Below are the code and all the weights of a small trained network. Each question names an input and a class and asks about switching units off, where a switched-off unit gives its printed mean instead of its output.

import numpy as np


def w(rows, s, z=0):
    codes = np.array(rows[::2]) - 128.0
    scale = np.full(codes.shape[1], s)
    scale[-1] = z or s
    return codes * scale


def norm(h):
    return h / np.sqrt((h * h).mean(-1, keepdims=True) + 1e-5)


def f(y):
    return y / 2 * (1 + np.tanh(0.7978845608 * (y + 0.044715 * y**3)))


def log_softmax(a):
    a = a - a.max(-1, keepdims=True)
    return a - np.log(np.exp(a).sum(-1, keepdims=True))


def net(x, mask):
    res = np.array(x, float).reshape(1, 3) / 4 @ E
    u = 0
    for l in range(2):
        y = f(norm(res) @ A[l][:, :-1].T + A[l][:, -1])
        res = res + np.where(mask[u : u + 12], y, B[l][:, -1]) @ B[l][:, :-1]
        u += 12
    return log_softmax(norm(res)[-1] @ U[:, :-1].T + U[:, -1])


A, B = {}, {}
E = w([
[19,212,130,169,107],'x0',
[43,189,136,3,230],'x1',
[194,225,141,196,159],'x2',
],0.0036)
A[0] = w([
[80,194,126,229,71,52],'0.n1',
[114,113,114,159,116,128],'0.n2',
[129,135,150,93,170,100],'0.n3',
[121,7,130,147,66,132],'0.n4',
[81,106,122,176,82,94],'0.n5',
[136,200,138,119,138,7],'0.n6',
[88,26,121,62,115,95],'0.n7',
[131,141,152,90,147,97],'0.n8',
[78,102,126,196,59,73],'0.n9',
[128,141,139,125,134,138],'0.n10',
[213,21,127,101,134,236],'0.n11',
[232,89,125,220,93,79],'0.n12',
],0.011,0.0018)
B[0] = w([
[90,120,194,183,129,202],'0.n1',
[132,128,137,140,108,137],'0.n2',
[98,149,97,115,77,154],'0.n3',
[158,58,136,132,234,222],'0.n4',
[170,142,145,113,94,156],'0.n5',
[144,112,107,107,197,150],'0.n6',
[69,79,133,68,90,210],'0.n7',
[108,143,105,116,94,144],'0.n8',
[165,125,117,142,58,176],'0.n9',
[123,139,126,116,132,131],'0.n10',
[194,146,161,203,127,250],'0.n11',
[86,254,112,74,42,254],'0.n12',
],0.022,0.0082)
A[1] = w([
[144,201,56,105,134,107],'1.n1',
[111,147,164,173,196,7],'1.n2',
[138,172,97,182,113,39],'1.n3',
[134,130,140,106,129,120],'1.n4',
[249,132,92,119,119,87],'1.n5',
[158,47,137,147,160,19],'1.n6',
[195,196,129,166,84,124],'1.n7',
[152,155,133,134,114,122],'1.n8',
[151,64,130,140,150,50],'1.n9',
[105,186,112,143,140,119],'1.n10',
[112,106,150,194,103,64],'1.n11',
[125,119,80,58,133,144],'1.n12',
],0.014,0.0021)
B[1] = w([
[241,115,144,174,176,196],'1.n1',
[6,141,146,114,166,145],'1.n2',
[143,165,168,155,143,167],'1.n3',
[116,118,120,167,109,131],'1.n4',
[55,176,102,110,46,192],'1.n5',
[198,73,195,103,134,158],'1.n6',
[109,207,149,126,62,255],'1.n7',
[128,153,135,117,111,160],'1.n8',
[162,78,174,173,121,146],'1.n9',
[163,91,168,158,174,173],'1.n10',
[219,171,71,73,159,156],'1.n11',
[111,143,24,131,109,169],'1.n12',
],0.019,0.009)
U = w([
[157,235,178,149,66,249],'0',
[33,138,170,139,236,41],'1',
[39,91,40,54,61,113],'2',
[178,5,192,104,121,44],'3',
[182,127,13,143,205,51],'4',
],0.012,0.0021)

Each question gives the input, the list of numbers given to net, and the class t.
The units are the neurons (one row each of A and B). Each row of codes is followed by its name. A weight is (code - 128) times the scale printed after its matrix; where a second scale follows, it is the last column's (A, B and U).
mask holds one flag per neuron, layer by layer. A switched-off neuron (its flag False) gives its mean, the last column of its row in B, instead of its output. The means were averaged over made-up inputs and are rounded, as every weight is.
A unit's drop is (log p(t) with every unit on - log p(t) with that unit switched off) / (log p(t) with every unit on - log p(t) with every unit switched off).
The circuit of an input: a set's keep is (log p(t) with only the set's units on - log p(t) with every unit switched off) / (log p(t) with every unit on - log p(t) with every unit switched off). Starting from the 12 units with the biggest drops (on a tie, the unit counted first), units are removed one at a time, each time the one whose removal leaves the highest keep (on an exact tie, the one counted first), for as long as the keep stays at least 0.8.
units of the circuit, in order: the units of the circuit, biggest drop first
top k neurons: the k neurons with the biggest drops, biggest first
top k neurons in layer l: the k neurons of layer l with the biggest drops, biggest first
drop when u is switched off: that unit's drop, to one decimal
input [-3,-4,-6], class 3: units of the circuit, in order => [0.n4]
input [2,5,-1], class 4: top 2 neurons => [0.n1; 0.n7]
input [7,7,2], class 1: units of the circuit, in order => [0.n12; 1.n2]
input [4,4,-1], class 4: top 4 neurons in layer 0 => [0.n1; 0.n11; 0.n7; 0.n4]
input [8,-2,6], class 1: top 2 neurons in layer 0 => [0.n1; 0.n12]
input [3,1,-2], class 2: top 3 neurons => [0.n4; 0.n11; 0.n12]
input [3,-3,-3], class 3: top 2 neurons => [0.n4; 0.n12]
input [0,6,0], class 4: units of the circuit, in order => [0.n1; 1.n7; 0.n12]
input [7,7,4], class 1: top 2 neurons in layer 0 => [0.n12; 0.n7]
input [2,4,5], class 1: top 4 neurons => [0.n12; 0.n7; 1.n2; 0.n9]
input [-5,4,-8], class 3: top 2 neurons => [0.n12; 0.n11]
input [1,1,-7], class 3: top 2 neurons => [0.n12; 0.n4]
input [8,6,-2], class 1: top 3 neurons => [0.n12; 0.n7; 0.n9]
input [-4,4,-5], class 2: units of the circuit, in order => [0.n7]
input [1,5,6], class 4: top 2 neurons => [0.n11; 0.n1]
input [-4,5,1], class 4: top 3 neurons in layer 0 => [0.n1; 0.n11; 0.n12]
input [-6,6,0], class 2: top 2 neurons in layer 0 => [0.n4; 0.n7]
input [1,8,2], class 4: top 2 neurons => [0.n11; 0.n7]
input [2,5,7], class 1: top 4 neurons in layer 0 => [0.n12; 0.n7; 0.n9; 0.n5]
input [-1,8,-1], class 2: top neuron => [0.n11]
input [-5,5,8], class 4: top 2 neurons in layer 0 => [0.n11; 0.n1]
input [3,7,-1], class 4: top 2 neurons => [0.n1; 0.n7]
input [7,7,-3], class 4: top 2 neurons in layer 1 => [1.n7; 1.n5]
input [-5,-1,-4], class 3: top 2 neurons => [0.n4; 0.n7]
input [7,0,3], class 1: drop when 0.n1 is switched off => 0.5
input [4,2,-8], class 2: drop when 0.n11 is switched off => 0.2
input [4,3,1], class 1: drop when 0.n12 is switched off => 0.4
input [3,-5,-8], class 3: drop when 0.n4 is switched off => 0.4
input [3,1,5], class 1: top neuron in layer 1 => [1.n2]
